Below are the code and all the weights of a small trained network. Each question names an input and a class and asks about switching units off, where a switched-off unit gives its printed mean instead of its output.

import numpy as np


def w(rows, s, z=0):
    codes = np.array(rows[::2]) - 128.0
    scale = np.full(codes.shape[1], s)
    scale[-1] = z or s
    return codes * scale


def f(y):
    return np.maximum(y, 0)


def log_softmax(a):
    a = a - a.max(-1, keepdims=True)
    return a - np.log(np.exp(a).sum(-1, keepdims=True))


def net(x, mask):
    res = np.array(x, float).reshape(1, 7) / 4 @ E
    y = f(res @ A[0][:, :-1].T + A[0][:, -1])
    res = res + np.where(mask, y, B[0][:, -1]) @ B[0][:, :-1]
    return log_softmax(res[-1] @ U[:, :-1].T + U[:, -1])


A, B = {}, {}
E = w([
[72,220,38,133,8,193],'x0',
[241,246,156,222,145,141],'x1',
[255,89,60,61,77,100],'x2',
[129,126,132,128,124,130],'x3',
[134,120,144,128,113,137],'x4',
[143,181,147,36,208,240],'x5',
[119,142,103,129,151,114],'x6',
],0.0081)
A[0] = w([
[81,111,167,74,101,130,109],'n1',
[199,207,157,193,142,149,119],'n2',
[77,118,139,51,134,130,121],'n3',
[61,130,166,199,119,100,127],'n4',
[135,88,182,145,205,93,122],'n5',
[51,164,194,140,191,213,129],'n6',
[160,82,140,167,181,96,126],'n7',
[67,150,171,145,172,180,144],'n8',
[43,69,112,75,137,91,141],'n9',
[79,104,110,36,137,142,101],'n10',
[66,144,166,160,154,144,144],'n11',
[163,124,101,81,174,221,91],'n12',
[187,80,87,145,97,129,142],'n13',
[166,186,112,136,189,175,101],'n14',
[130,182,165,41,155,162,93],'n15',
[230,98,33,81,73,109,146],'n16',
[97,186,57,111,71,180,113],'n17',
[201,110,87,73,109,105,122],'n18',
[64,168,183,156,157,155,113],'n19',
[124,134,133,130,93,148,36],'n20',
[70,181,108,130,61,164,108],'n21',
[152,123,165,77,194,161,97],'n22',
[113,145,113,117,114,131,2],'n23',
[71,134,172,184,119,97,131],'n24',
[156,134,138,56,119,117,133],'n25',
[137,96,107,197,53,25,69],'n26',
[187,154,143,230,114,95,109],'n27',
[54,147,166,198,114,104,120],'n28',
[120,164,71,142,86,209,116],'n29',
[168,66,214,123,251,103,93],'n30',
[212,134,92,67,116,116,132],'n31',
[161,75,163,129,207,94,98],'n32',
[191,204,148,147,159,121,105],'n33',
[82,171,101,129,82,139,115],'n34',
[67,79,137,75,119,117,130],'n35',
[156,177,160,182,133,98,130],'n36',
[104,84,116,242,64,37,104],'n37',
[190,136,106,52,98,87,117],'n38',
[142,166,151,72,162,199,86],'n39',
[77,55,100,106,96,76,126],'n40',
[135,82,108,240,112,67,62],'n41',
[219,253,164,200,152,137,134],'n42',
[125,113,112,204,105,34,97],'n43',
[128,166,129,86,176,201,87],'n44',
],0.012,0.0071)
B[0] = w([
[121,78,127,152,141,183,168],'n1',
[59,25,82,165,73,195,213],'n2',
[86,69,98,133,142,191,181],'n3',
[196,97,55,72,211,41,181],'n4',
[102,187,168,177,63,87,193],'n5',
[209,126,61,102,208,58,208],'n6',
[123,168,158,172,90,96,180],'n7',
[187,95,82,126,195,81,187],'n8',
[41,66,89,150,113,197,212],'n9',
[33,69,131,134,101,196,190],'n10',
[152,77,70,167,189,48,178],'n11',
[184,228,143,28,177,181,190],'n12',
[156,156,64,130,176,86,178],'n13',
[110,138,113,110,124,168,184],'n14',
[146,154,139,35,173,192,183],'n15',
[191,87,76,170,193,24,232],'n16',
[88,209,196,230,68,90,218],'n17',
[189,110,73,170,178,55,193],'n18',
[180,112,50,154,195,52,181],'n19',
[111,164,121,163,83,94,133],'n20',
[125,172,210,200,68,56,202],'n21',
[137,181,153,92,103,158,180],'n22',
[135,115,157,149,128,135,129],'n23',
[216,107,69,105,190,66,175],'n24',
[149,114,107,104,144,127,166],'n25',
[155,203,159,23,174,177,198],'n26',
[75,37,114,127,126,196,194],'n27',
[189,142,85,139,202,49,183],'n28',
[108,209,191,179,66,72,202],'n29',
[109,201,215,192,19,58,227],'n30',
[204,75,51,126,193,40,199],'n31',
[69,178,203,206,71,48,193],'n32',
[57,60,96,156,153,184,192],'n33',
[91,179,189,201,78,105,184],'n34',
[68,54,75,166,99,195,192],'n35',
[74,71,107,164,155,189,178],'n36',
[126,197,182,2,140,191,214],'n37',
[175,112,96,170,190,90,187],'n38',
[110,178,147,37,158,181,185],'n39',
[74,83,106,129,131,205,200],'n40',
[129,176,171,64,133,177,181],'n41',
[69,54,99,165,97,215,247],'n42',
[134,173,157,34,126,172,186],'n43',
[145,212,162,58,176,166,183],'n44',
],0.0089,0.015)
U = w([
[214,80,61,180,233,32,144],'0',
[24,7,101,193,119,233,2],'1',
[94,224,222,255,44,52,50],'2',
[164,205,164,48,208,205,116],'3',
],0.012,0.0027)

Each question gives the input, the list of numbers given to net, and the class t.
The units are the neurons (one row each of A and B). Each row of codes is followed by its name. A weight is (code - 128) times the scale printed after its matrix; where a second scale follows, it is the last column's (A, B and U).
mask holds one flag per neuron, in row order. A switched-off neuron (its flag False) gives its mean, the last column of its row in B, instead of its output. The means were averaged over made-up inputs and are rounded, as every weight is.
A unit's drop is (log p(t) with every unit on - log p(t) with that unit switched off) / (log p(t) with every unit on - log p(t) with every unit switched off).
The circuit of an input: a set's keep is (log p(t) with only the set's units on - log p(t) with every unit switched off) / (log p(t) with every unit on - log p(t) with every unit switched off). Starting from the 12 units with the biggest drops (on a tie, the unit counted first), units are removed one at a time, each time the one whose removal leaves the highest keep (on an exact tie, the one counted first), for as long as the keep stays at least 0.8.
units of the circuit, in order: the units of the circuit, biggest drop first
top k neurons: the k neurons with the biggest drops, biggest first
drop of u: that unit's drop, to one decimal
input [-8,-7,-1,-8,-6,0,2], class 2: units of the circuit, in order	n30
input [1,-8,-8,-8,0,8,0], class 0: top 2 neurons	n6, n8
input [-7,7,1,-2,6,7,5], class 1: top 2 neurons	n42, n2
input [3,-7,2,8,3,8,6], class 3: top 2 neurons	n12, n44
input [4,-8,8,4,-5,4,4], class 0: top 3 neurons	n16, n31, n18
input [5,4,-3,5,-7,4,0], class 2: top 3 neurons	n29, n17, n21
input [7,-3,0,-7,-6,7,2], class 2: top 3 neurons	n17, n29, n21
input [-7,-5,5,6,2,-6,2], class 2: top 2 neurons	n32, n30
input [-8,4,3,5,-6,7,-6], class 2: top 2 neurons	n30, n32
input [-8,4,-7,1,-5,0,0], class 2: top 2 neurons	n30, n5
input [2,8,7,-1,8,-6,1], class 1: top 2 neurons	n42, n27
input [-8,8,1,-3,5,-7,-4], class 1: top 2 neurons	n27, n42
input [0,6,-5,-2,2,-3,2], class 1: top 2 neurons	n42, n2
input [2,-1,-8,-3,5,-8,-7], class 0: top neuron	n4
input [-2,-4,2,-7,6,5,-4], class 3: top 2 neurons	n42, n2
input [5,-4,-4,4,-3,-6,-4], class 3: top 2 neurons	n37, n30
input [4,4,-1,0,5,-1,-8], class 1: drop of n30	2.4
input [4,6,-7,-4,-3,2,-8], class 0: drop of n6	0.3
input [6,6,-8,3,-8,7,8], class 0: drop of n6	0.6
input [-4,-6,-7,4,5,-8,2], class 3: units of the circuit, in order	n37
input [6,6,-6,4,-3,2,-1], class 0: drop of n30	0.2
